Below is a small trained network, with its code and all its weights. Each question gives an input and a target symbol and asks what happens when units are switched off, that is, made to give their printed mean instead of their output.

import numpy as np


def w(rows, s, z=0):
    codes = np.array(rows[::2]) - 128.0
    scale = np.full(codes.shape[1], s)
    scale[-1] = z or s
    return codes * scale


def f(y):
    return np.maximum(y, 0)


def softmax(a):
    e = np.exp(a - a.max(-1, keepdims=True))
    return e / e.sum(-1, keepdims=True)


def log_softmax(a):
    a = a - a.max(-1, keepdims=True)
    return a - np.log(np.exp(a).sum(-1, keepdims=True))


def net(x, mask):
    ids = ['βγδημσφψ'.index(c) for c in x.split()]
    T = len(ids)
    res = E[ids] + P[:T]
    q, k, v = (res @ M[0].T for M in (Q, K, V))
    z = softmax(np.where(np.tri(T) > 0, q @ k.T / 3**0.5, -1e9)) @ v
    res = res + np.where(mask[0], z, O[0][:, -1]) @ O[0][:, :-1]
    y = f(res @ A[0][:, :-1].T + A[0][:, -1])
    res = res + np.where(mask[1:17], y, B[0][:, -1]) @ B[0][:, :-1]
    return log_softmax(res[-1] @ U[:, :-1].T + U[:, -1])


Q, K, V, O, A, B = {}, {}, {}, {}, {}, {}
E = w([
[126,186,64,164,147,151,122,82,242,79],'β',
[107,195,66,198,90,105,174,157,134,93],'γ',
[197,151,188,104,166,117,170,49,179,75],'δ',
[86,99,20,153,242,122,49,5,157,123],'η',
[127,160,92,163,146,92,164,178,28,114],'μ',
[115,163,232,205,64,9,110,121,146,29],'σ',
[205,205,118,122,239,252,92,110,169,97],'φ',
[140,165,163,214,134,59,143,90,50,127],'ψ',
],0.015)
P = w([
[75,130,139,112,73,144,190,194,137,134],'0',
[75,159,152,129,204,147,160,79,101,89],'1',
[94,210,62,89,168,122,171,62,55,58],'2',
[79,98,208,180,202,175,135,132,131,158],'3',
[115,51,175,123,96,159,190,195,175,243],'4',
[121,172,146,200,200,161,118,89,51,80],'5',
[179,118,111,156,52,183,36,139,41,179],'6',
[98,116,229,252,199,181,137,161,83,98],'7',
[126,152,69,184,172,143,134,62,95,110],'8',
],0.014)
Q[0] = w([
[59,119,179,236,215,166,188,152,151,122],'head 1',
[123,242,115,168,189,104,126,40,53,4],'head 1',
[167,230,74,116,118,102,93,121,108,84],'head 1',
],0.012)
K[0] = w([
[186,191,161,248,172,162,69,75,18,41],'head 1',
[207,92,164,185,91,147,23,164,116,219],'head 1',
[161,61,132,107,71,133,111,157,173,208],'head 1',
],0.011)
V[0] = w([
[158,98,156,135,147,58,212,112,1,223],'head 1',
[44,74,47,81,206,131,93,206,57,155],'head 1',
[39,89,122,125,97,7,87,98,141,127],'head 1',
],0.0072)
O[0] = w([
[53,183,97,124,180,95,252,212,89,98,117],'head 1',
[87,94,135,101,95,167,55,228,70,26,253],'head 1',
[182,149,144,229,195,86,205,128,95,92,116],'head 1',
],0.015,0.0029)
A[0] = w([
[86,167,107,65,134,88,205,111,153,190,89],'neuron 1',
[233,95,133,126,65,162,105,91,119,153,59],'neuron 2',
[142,97,125,162,65,148,154,161,99,174,98],'neuron 3',
[97,106,164,153,179,132,131,107,119,136,195],'neuron 4',
[230,19,94,97,52,110,101,83,129,70,160],'neuron 5',
[89,145,146,90,150,76,51,214,116,96,40],'neuron 6',
[166,171,128,159,97,140,168,92,112,254,130],'neuron 7',
[41,163,149,20,115,142,54,155,150,108,180],'neuron 8',
[96,163,177,56,194,125,54,229,139,133,58],'neuron 9',
[79,116,118,144,201,137,100,101,158,100,255],'neuron 10',
[183,161,138,80,131,159,128,120,51,141,240],'neuron 11',
[149,148,102,143,169,145,132,106,175,100,143],'neuron 12',
[81,105,149,133,113,51,124,159,187,164,110],'neuron 13',
[39,109,134,117,141,208,163,156,85,81,59],'neuron 14',
[128,91,89,62,103,121,118,216,133,131,113],'neuron 15',
[134,122,135,75,210,97,94,88,118,85,243],'neuron 16',
],0.0078,0.0043)
B[0] = w([
[123,173,245,113,138,236,59,147,2,49,183],'neuron 1',
[107,120,49,187,210,66,114,180,178,111,184],'neuron 2',
[88,162,102,146,137,131,52,81,239,84,137],'neuron 3',
[148,168,123,109,84,173,116,201,116,118,191],'neuron 4',
[94,226,129,159,210,166,199,202,85,77,225],'neuron 5',
[145,109,252,111,92,91,183,75,202,167,199],'neuron 6',
[146,63,155,39,144,85,153,65,149,105,192],'neuron 7',
[223,86,178,172,121,43,97,138,28,184,227],'neuron 8',
[130,135,79,148,132,97,182,113,252,151,185],'neuron 9',
[140,109,171,45,38,124,191,147,128,123,248],'neuron 10',
[42,128,121,139,36,99,155,47,103,95,163],'neuron 11',
[180,99,157,182,133,105,97,178,68,173,182],'neuron 12',
[118,155,108,124,149,158,130,100,78,176,140],'neuron 13',
[137,117,63,74,175,76,89,154,171,81,242],'neuron 14',
[128,97,203,124,129,143,137,60,120,109,166],'neuron 15',
[103,142,43,165,100,148,166,188,129,171,219],'neuron 16',
],0.0057,0.015)
U = w([
[58,123,129,163,245,87,74,78,171,41,63],'β',
[82,158,85,179,18,128,199,140,166,157,254],'γ',
[74,136,164,73,140,138,114,76,153,69,158],'δ',
[143,29,136,193,116,162,124,134,99,2,156],'η',
[151,122,104,97,112,37,158,184,155,101,117],'μ',
[184,102,126,187,129,82,183,151,110,121,84],'σ',
[160,162,158,108,155,68,60,177,102,130,90],'φ',
[82,194,144,155,166,129,139,182,119,147,129],'ψ',
],0.0053,0.0058)

Each question gives the input, a string of symbols that net reads in full, and the target symbol t.
The units are the heads (3 rows each of Q, K, V and O) and the neurons (one row each of A and B). Each row of codes is followed by its name. A weight is (code - 128) times the scale printed after its matrix; where a second scale follows, it is the last column's (O, A, B and U).
mask holds one flag per unit, heads first, then neurons. A switched-off unit (its flag False) gives its mean, the last column of its rows in O or B, instead of its output. The means were averaged over made-up inputs and are rounded, as every weight is.
A unit's drop is (log p(t) with every unit on - log p(t) with that unit switched off) / (log p(t) with every unit on - log p(t) with every unit switched off).
The circuit of an input: a set's keep is (log p(t) with only the set's units on - log p(t) with every unit switched off) / (log p(t) with every unit on - log p(t) with every unit switched off). Starting from the 12 units with the biggest drops (on a tie, the unit counted first), units are removed one at a time, each time the one whose removal leaves the highest keep (on an exact tie, the one counted first), for as long as the keep stays at least 0.8.
units of the circuit, in order: the units of the circuit, biggest drop first
most important unit: the unit with the biggest drop
k most important neurons: the k neurons with the biggest drops, biggest first
drop of u: that unit's drop, to one decimal
input δ β η, target δ: units of the circuit, in order	[head 1; neuron 1; neuron 7]
input η η σ, target η: units of the circuit, in order	[head 1]
input μ μ σ ψ ψ η β μ μ, target β: units of the circuit, in order	[head 1; neuron 2; neuron 10; neuron 8]
input η ψ φ η δ, target φ: units of the circuit, in order	[head 1; neuron 8]
input η η β η η φ μ η δ, target μ: units of the circuit, in order	[head 1; neuron 14]
input μ μ ψ, target μ: units of the circuit, in order	[head 1; neuron 14]
input β β σ, target β: units of the circuit, in order	[head 1; neuron 2; neuron 10]
input μ δ φ β η σ μ γ β, target μ: 2 most important neurons	[neuron 14; neuron 8]
input η β η μ η η ψ β η, target ψ: units of the circuit, in order	[head 1; neuron 1]
input η β φ η, target φ: units of the circuit, in order	[neuron 8; head 1]
input η β η β δ β β η φ, target β: units of the circuit, in order	[head 1; neuron 2]
input φ β η β μ β σ, target μ: 2 most important neurons	[neuron 14; neuron 9]
input η η ψ η η σ δ η φ, target δ: 3 most important neurons	[neuron 7; neuron 1; neuron 8]
input γ η η, target γ: most important unit	neuron 16
input η ψ δ η β η η η γ, target η: drop of neuron 9	0.1
input η σ γ φ μ η σ η β, target σ: drop of head 1	1.1
input φ β σ μ η η σ δ μ, target σ: drop of head 1	1.6
input σ η η φ γ β δ, target γ: drop of neuron 14	0.3
